Below is a small trained network, with its code and all its weights. Each question gives an input and a class and asks what happens when units are switched off, that is, made to give their printed mean instead of their output.

import numpy as np


def w(rows, s, z=0):
    codes = np.array(rows[::2]) - 128.0
    scale = np.full(codes.shape[1], s)
    scale[-1] = z or s
    return codes * scale


def norm(h):
    return h / np.sqrt((h * h).mean(-1, keepdims=True) + 1e-5)


def f(y):
    return np.maximum(y, 0)


def log_softmax(a):
    a = a - a.max(-1, keepdims=True)
    return a - np.log(np.exp(a).sum(-1, keepdims=True))


def net(x, mask):
    res = np.array(x, float).reshape(1, 5) / 4 @ E
    u = 0
    for l in range(2):
        y = f(norm(res) @ A[l][:, :-1].T + A[l][:, -1])
        res = res + np.where(mask[u : u + 5], y, B[l][:, -1]) @ B[l][:, :-1]
        u += 5
    return log_softmax(norm(res)[-1] @ U[:, :-1].T + U[:, -1])


A, B = {}, {}
E = w([
[57,223,56,118,119,209,147,73],'x0',
[177,133,53,149,85,187,254,157],'x1',
[131,127,124,132,135,129,125,129],'x2',
[129,131,128,119,129,120,127,128],'x3',
[128,130,126,130,129,124,127,129],'x4',
],0.0039)
A[0] = w([
[5,199,128,120,186,163,4,44,3],'0.n0',
[57,225,88,125,140,156,123,112,156],'0.n1',
[76,209,82,77,136,136,178,101,61],'0.n2',
[128,134,143,133,104,124,122,113,103],'0.n3',
[159,100,195,101,133,42,48,159,128],'0.n4',
],0.003)
B[0] = w([
[109,157,201,75,115,2,118,106,238],'0.n0',
[108,151,127,109,104,136,126,72,246],'0.n1',
[128,85,106,157,126,180,119,126,193],'0.n2',
[127,123,136,124,126,126,121,130,128],'0.n3',
[90,131,82,152,137,232,114,108,255],'0.n4',
],0.0061,0.0031)
A[1] = w([
[102,71,197,162,178,53,4,143,99],'1.n0',
[252,69,126,162,117,97,217,251,17],'1.n1',
[65,115,152,115,112,195,49,76,251],'1.n2',
[153,121,105,121,115,141,201,124,196],'1.n3',
[82,134,142,107,184,126,59,135,51],'1.n4',
],0.0036,0.0018)
B[1] = w([
[180,114,28,106,152,242,156,160,240],'1.n0',
[78,177,220,152,117,2,135,132,221],'1.n1',
[172,102,142,118,156,100,121,177,254],'1.n2',
[135,90,146,202,102,112,128,134,198],'1.n3',
[143,123,138,150,108,102,165,142,178],'1.n4',
],0.0052,0.0044)
U = w([
[190,34,123,108,220,177,61,211,169],'0',
[66,195,163,31,145,56,62,54,163],'1',
[142,100,208,209,89,2,193,182,180],'2',
[112,157,43,162,58,225,198,80,2],'3',
],0.0083,0.00072)

Each question gives the input, the list of numbers given to net, and the class t.
The units are the neurons (one row each of A and B). Each row of codes is followed by its name. A weight is (code - 128) times the scale printed after its matrix; where a second scale follows, it is the last column's (A, B and U).
mask holds one flag per neuron, layer by layer. A switched-off neuron (its flag False) gives its mean, the last column of its row in B, instead of its output. The means were averaged over made-up inputs and are rounded, as every weight is.
A unit's drop is (log p(t) with every unit on - log p(t) with that unit switched off) / (log p(t) with every unit on - log p(t) with every unit switched off).
The circuit of an input: a set's keep is (log p(t) with only the set's units on - log p(t) with every unit switched off) / (log p(t) with every unit on - log p(t) with every unit switched off). Starting from all 10 units, units are removed one at a time, each time the one whose removal leaves the highest keep (on an exact tie, the one counted first), for as long as the keep stays at least 0.8.
units of the circuit, in order: the units of the circuit, biggest drop first
k most important neurons: the k neurons with the biggest drops, biggest first
top k neurons in layer l: the k neurons of layer l with the biggest drops, biggest first
drop of u: that unit's drop, to one decimal
input [5,0,-5,4,1], class 1: top neuron in layer 0 -> (0.n0)
input [8,0,-6,1,-2], class 1: units of the circuit, in order -> (1.n0, 0.n0)
input [-1,7,-3,6,1], class 2: units of the circuit, in order -> (1.n1, 0.n4)
input [0,8,3,3,-2], class 2: units of the circuit, in order -> (0.n4, 1.n0)
input [0,-8,-5,8,-7], class 0: top 3 neurons in layer 1 -> (1.n0, 1.n1, 1.n2)
input [-3,0,-5,-8,4], class 0: 2 most important neurons -> (0.n4, 1.n1)
input [3,0,7,6,8], class 1: 2 most important neurons -> (1.n0, 0.n0)
input [0,-8,5,-3,2], class 0: 2 most important neurons -> (1.n0, 1.n1)
input [3,0,-3,0,2], class 1: top 2 neurons in layer 0 -> (0.n0, 0.n4)
input [0,8,4,-2,-7], class 2: top 3 neurons in layer 1 -> (1.n1, 1.n0, 1.n3)
input [3,0,-1,-3,-6], class 1: 3 most important neurons -> (1.n0, 0.n0, 0.n4)
input [7,-1,5,3,-8], class 1: 2 most important neurons -> (0.n0, 1.n0)
input [-1,5,4,-5,-1], class 2: drop of 0.n4 -> 0.1
input [-1,-6,0,-1,-2], class 0: units of the circuit, in order -> (1.n0)
input [0,5,4,-5,-6], class 2: drop of 0.n4 -> 0.6
input [5,-1,1,2,-7], class 1: drop of 0.n0 -> 0.2
